Below is a small trained network, with its code and all its weights. Each question gives an input and a class and asks what happens when units are switched off, that is, made to give their printed mean instead of their output.

import numpy as np


def w(rows, s, z=0):
    codes = np.array(rows[::2]) - 128.0
    scale = np.full(codes.shape[1], s)
    scale[-1] = z or s
    return codes * scale


def f(y):
    return y / 2 * (1 + np.tanh(0.7978845608 * (y + 0.044715 * y**3)))


def log_softmax(a):
    a = a - a.max(-1, keepdims=True)
    return a - np.log(np.exp(a).sum(-1, keepdims=True))


def net(x, mask):
    res = np.array(x, float).reshape(1, 7) / 4 @ E
    y = f(res @ A[0][:, :-1].T + A[0][:, -1])
    res = res + np.where(mask, y, B[0][:, -1]) @ B[0][:, :-1]
    return log_softmax(res[-1] @ U[:, :-1].T + U[:, -1])


A, B = {}, {}
E = w([
[209,198,56,70,131,172],'x0',
[142,111,115,139,103,114],'x1',
[127,131,128,126,138,126],'x2',
[191,60,152,148,254,148],'x3',
[236,207,215,103,82,39],'x4',
[123,131,122,124,136,115],'x5',
[135,125,106,141,136,92],'x6',
],0.0082)
A[0] = w([
[247,79,159,109,190,153,187],'neuron 0',
[150,87,95,148,156,163,60],'neuron 1',
[181,194,125,85,95,123,121],'neuron 2',
[148,197,119,70,121,97,128],'neuron 3',
[131,171,99,93,106,110,113],'neuron 4',
[183,135,66,50,164,176,132],'neuron 5',
[27,126,170,132,72,83,152],'neuron 6',
[116,85,133,169,173,144,123],'neuron 7',
[139,128,211,138,129,67,124],'neuron 8',
[130,97,147,140,82,131,173],'neuron 9',
[93,131,75,118,122,155,89],'neuron 10',
[179,147,147,126,123,168,78],'neuron 11',
[160,193,112,89,103,115,123],'neuron 12',
[79,103,140,128,120,143,91],'neuron 13',
[60,120,8,105,121,169,74],'neuron 14',
[131,222,128,103,75,101,108],'neuron 15',
[135,110,121,112,123,119,104],'neuron 16',
[99,78,143,179,176,114,144],'neuron 17',
[99,87,127,145,149,131,124],'neuron 18',
[102,133,43,159,101,179,255],'neuron 19',
[134,132,171,114,123,142,104],'neuron 20',
[120,86,102,124,130,133,181],'neuron 21',
],0.012,0.0053)
B[0] = w([
[62,152,197,104,124,39,234],'neuron 0',
[50,95,188,137,135,134,155],'neuron 1',
[152,84,43,163,144,195,207],'neuron 2',
[153,101,34,198,189,144,195],'neuron 3',
[87,105,151,174,150,212,169],'neuron 4',
[160,217,143,87,73,48,209],'neuron 5',
[142,254,120,70,93,6,243],'neuron 6',
[18,71,151,200,158,134,184],'neuron 7',
[167,190,102,67,75,20,193],'neuron 8',
[119,134,169,108,93,105,160],'neuron 9',
[142,214,86,79,55,60,171],'neuron 10',
[129,115,76,160,81,101,143],'neuron 11',
[138,104,37,203,212,225,195],'neuron 12',
[82,98,132,165,181,94,164],'neuron 13',
[173,236,84,48,7,37,240],'neuron 14',
[176,65,125,212,121,166,213],'neuron 15',
[115,127,109,128,162,117,122],'neuron 16',
[69,76,193,166,190,155,205],'neuron 17',
[140,54,193,145,172,187,173],'neuron 18',
[80,106,210,77,152,102,254],'neuron 19',
[133,165,99,134,177,107,131],'neuron 20',
[108,66,181,109,149,156,171],'neuron 21',
],0.0055,0.0098)
U = w([
[66,181,186,72,161,43,248],'0',
[168,253,98,97,129,69,175],'1',
[88,51,130,216,210,243,9],'2',
],0.007,0.0016)

Each question gives the input, the list of numbers given to net, and the class t.
The units are the neurons (one row each of A and B). Each row of codes is followed by its name. A weight is (code - 128) times the scale printed after its matrix; where a second scale follows, it is the last column's (A, B and U).
mask holds one flag per neuron, in row order. A switched-off neuron (its flag False) gives its mean, the last column of its row in B, instead of its output. The means were averaged over made-up inputs and are rounded, as every weight is.
A unit's drop is (log p(t) with every unit on - log p(t) with that unit switched off) / (log p(t) with every unit on - log p(t) with every unit switched off).
The circuit of an input: a set's keep is (log p(t) with only the set's units on - log p(t) with every unit switched off) / (log p(t) with every unit on - log p(t) with every unit switched off). Starting from the 12 units with the biggest drops (on a tie, the unit counted first), units are removed one at a time, each time the one whose removal leaves the highest keep (on an exact tie, the one counted first), for as long as the keep stays at least 0.8.
circuit, biggest first: the units of the circuit, biggest drop first
most important unit: the unit with the biggest drop
k most important neurons: the k neurons with the biggest drops, biggest first
drop of u: that unit's drop, to one decimal
input [-8,7,5,-3,3,-1,2], class 1: most important unit	neuron 19
input [-6,3,7,-5,4,0,3], class 1: circuit, biggest first	[neuron 19; neuron 6; neuron 0]
input [-5,3,2,1,-4,1,-8], class 2: 3 most important neurons	[neuron 0; neuron 5; neuron 8]
input [-6,-4,6,2,-2,4,-4], class 2: circuit, biggest first	[neuron 14; neuron 5]
input [-6,5,-4,4,0,-2,-6], class 2: 2 most important neurons	[neuron 14; neuron 5]
input [7,-6,-2,7,-2,3,-3], class 0: 2 most important neurons	[neuron 0; neuron 1]
input [-5,4,1,0,6,0,-3], class 1: 2 most important neurons	[neuron 19; neuron 8]
input [0,2,-8,5,-2,-3,8], class 2: 2 most important neurons	[neuron 6; neuron 14]
input [-6,-8,-7,1,-3,-7,-2], class 2: 3 most important neurons	[neuron 14; neuron 0; neuron 5]
input [3,1,-7,7,-5,1,2], class 0: 2 most important neurons	[neuron 0; neuron 5]
input [5,-6,4,-8,1,-2,1], class 2: drop of neuron 12	0.1
input [4,5,6,4,-8,0,-5], class 0: drop of neuron 11	0.0
input [-6,-3,8,-1,6,-7,-7], class 1: drop of neuron 19	0.2
input [-7,5,5,-8,1,1,-3], class 1: most important unit	neuron 6
input [1,5,-8,-7,1,-7,-3], class 2: drop of neuron 8	0.2
